Below is a small trained network, with its code and all its weights. Each question gives an input and a target symbol and asks what happens when units are switched off, that is, made to give their printed mean instead of their output.

import numpy as np


def w(rows, s, z=0):
    codes = np.array(rows[::2]) - 128.0
    scale = np.full(codes.shape[1], s)
    scale[-1] = z or s
    return codes * scale


def norm(h):
    return h / np.sqrt((h * h).mean(-1, keepdims=True) + 1e-5)


def f(y):
    return y / 2 * (1 + np.tanh(0.7978845608 * (y + 0.044715 * y**3)))


def softmax(a):
    e = np.exp(a - a.max(-1, keepdims=True))
    return e / e.sum(-1, keepdims=True)


def log_softmax(a):
    a = a - a.max(-1, keepdims=True)
    return a - np.log(np.exp(a).sum(-1, keepdims=True))


def net(x, mask):
    ids = ['αβδζηθλτφψ'.index(c) for c in x.split()]
    T = len(ids)
    res = E[ids] + P[:T]
    r = norm(res)
    for j in range(3):
        rows = slice(2 * j, 2 * j + 2)
        q, k, v = (r @ M[0][rows].T for M in (Q, K, V))
        z = softmax(np.where(np.tri(T) > 0, q @ k.T / 2**0.5, -1e9)) @ v
        o = O[0][rows]
        res = res + np.where(mask[j], z, o[:, -1]) @ o[:, :-1]
    y = f(norm(res) @ A[0][:, :-1].T + A[0][:, -1])
    res = res + np.where(mask[3:19], y, B[0][:, -1]) @ B[0][:, :-1]
    return log_softmax(norm(res)[-1] @ U[:, :-1].T + U[:, -1])


Q, K, V, O, A, B = {}, {}, {}, {}, {}, {}
E = w([
[90,115,70],'α',
[146,168,139],'β',
[145,167,132],'δ',
[164,231,121],'ζ',
[172,201,252],'η',
[119,56,103],'θ',
[56,4,148],'λ',
[115,102,136],'τ',
[92,83,162],'φ',
[165,137,138],'ψ',
],0.023)
P = w([
[152,142,109],'0',
[80,3,134],'1',
[158,153,79],'2',
[171,183,124],'3',
[167,188,123],'4',
[129,161,67],'5',
[117,163,62],'6',
[157,212,130],'7',
],0.0074)
Q[0] = w([
[95,92,135],'H0',
[159,168,50],'H0',
[160,127,116],'H1',
[129,158,109],'H1',
[121,12,93],'H2',
[160,250,138],'H2',
],0.015)
K[0] = w([
[102,152,150],'H0',
[248,125,83],'H0',
[183,107,117],'H1',
[123,156,134],'H1',
[93,126,150],'H2',
[159,174,111],'H2',
],0.019)
V[0] = w([
[73,159,154],'H0',
[192,99,197],'H0',
[3,231,169],'H1',
[68,217,146],'H1',
[236,209,89],'H2',
[89,93,109],'H2',
],0.0077)
O[0] = w([
[156,85,111,89],'H0',
[1,166,42,200],'H0',
[234,36,81,61],'H1',
[24,227,188,107],'H1',
[65,42,173,255],'H2',
[183,226,169,75],'H2',
],0.0041,0.0055)
A[0] = w([
[207,184,114,72],'N0',
[181,64,140,174],'N1',
[244,95,40,2],'N2',
[34,112,21,68],'N3',
[68,172,170,85],'N4',
[104,180,131,44],'N5',
[128,245,68,86],'N6',
[152,184,139,95],'N7',
[129,159,147,54],'N8',
[181,232,62,32],'N9',
[91,172,111,77],'N10',
[98,181,136,22],'N11',
[91,102,165,80],'N12',
[252,72,80,215],'N13',
[181,196,176,157],'N14',
[92,147,75,122],'N15',
],0.011,0.0057)
B[0] = w([
[108,147,69,136],'N0',
[71,184,205,161],'N1',
[215,121,151,141],'N2',
[171,125,142,249],'N3',
[142,149,171,218],'N4',
[107,78,151,134],'N5',
[74,95,79,213],'N6',
[161,83,104,156],'N7',
[149,105,144,118],'N8',
[113,124,39,158],'N9',
[79,105,126,149],'N10',
[115,105,151,130],'N11',
[124,163,110,145],'N12',
[120,238,254,184],'N13',
[160,125,84,253],'N14',
[127,122,95,171],'N15',
],0.0094,0.0044)
U = w([
[104,212,197,214],'α',
[249,111,148,201],'β',
[147,37,122,88],'δ',
[130,148,91,2],'ζ',
[130,128,95,41],'η',
[122,126,97,38],'θ',
[102,94,143,67],'λ',
[104,166,94,66],'τ',
[119,144,94,79],'φ',
[42,127,92,191],'ψ',
],0.013,0.0046)

Each question gives the input, a string of symbols that net reads in full, and the target symbol t.
The units are the heads (2 rows each of Q, K, V and O) and the neurons (one row each of A and B). Each row of codes is followed by its name. A weight is (code - 128) times the scale printed after its matrix; where a second scale follows, it is the last column's (O, A, B and U).
mask holds one flag per unit, heads first, then neurons. A switched-off unit (its flag False) gives its mean, the last column of its rows in O or B, instead of its output. The means were averaged over made-up inputs and are rounded, as every weight is.
A unit's drop is (log p(t) with every unit on - log p(t) with that unit switched off) / (log p(t) with every unit on - log p(t) with every unit switched off).
The circuit of an input: a set's keep is (log p(t) with only the set's units on - log p(t) with every unit switched off) / (log p(t) with every unit on - log p(t) with every unit switched off). Starting from the 12 units with the biggest drops (on a tie, the unit counted first), units are removed one at a time, each time the one whose removal leaves the highest keep (on an exact tie, the one counted first), for as long as the keep stays at least 0.8.
circuit, biggest first: the units of the circuit, biggest drop first
k most important neurons: the k neurons with the biggest drops, biggest first
heads that matter: for each layer, one digit per head in row order, 1 if its drop is at least 0.15 and else 0, layers parted by /
drop of u: that unit's drop, to one decimal
input δ λ δ ψ ψ η ψ, target β: circuit, biggest first -> H2, N3
input φ ψ η θ δ θ, target β: circuit, biggest first -> H2, N2
input φ η η ψ δ φ, target β: circuit, biggest first -> H2, H1, N3
input ψ δ ψ ψ δ θ θ, target β: circuit, biggest first -> N3, H2, N13
input η α η ζ ψ ψ β, target ψ: heads that matter -> 001
input α ψ ψ η ζ δ ψ, target β: circuit, biggest first -> N3, H2
input ψ δ β α η τ φ, target α: most important neuron -> N14
input η θ δ δ φ, target α: heads that matter -> 001
input ψ φ ψ ψ φ, target β: 3 most important neurons -> N13, N1, N14
input η η α λ φ δ η, target β: drop of N1 -> 0.1
input θ ζ ψ, target α: drop of H2 -> 1.6
input α ψ ψ ψ τ θ, target α: drop of N13 -> 1.0
input α δ ψ ψ β δ, target ψ: drop of H2 -> 0.2
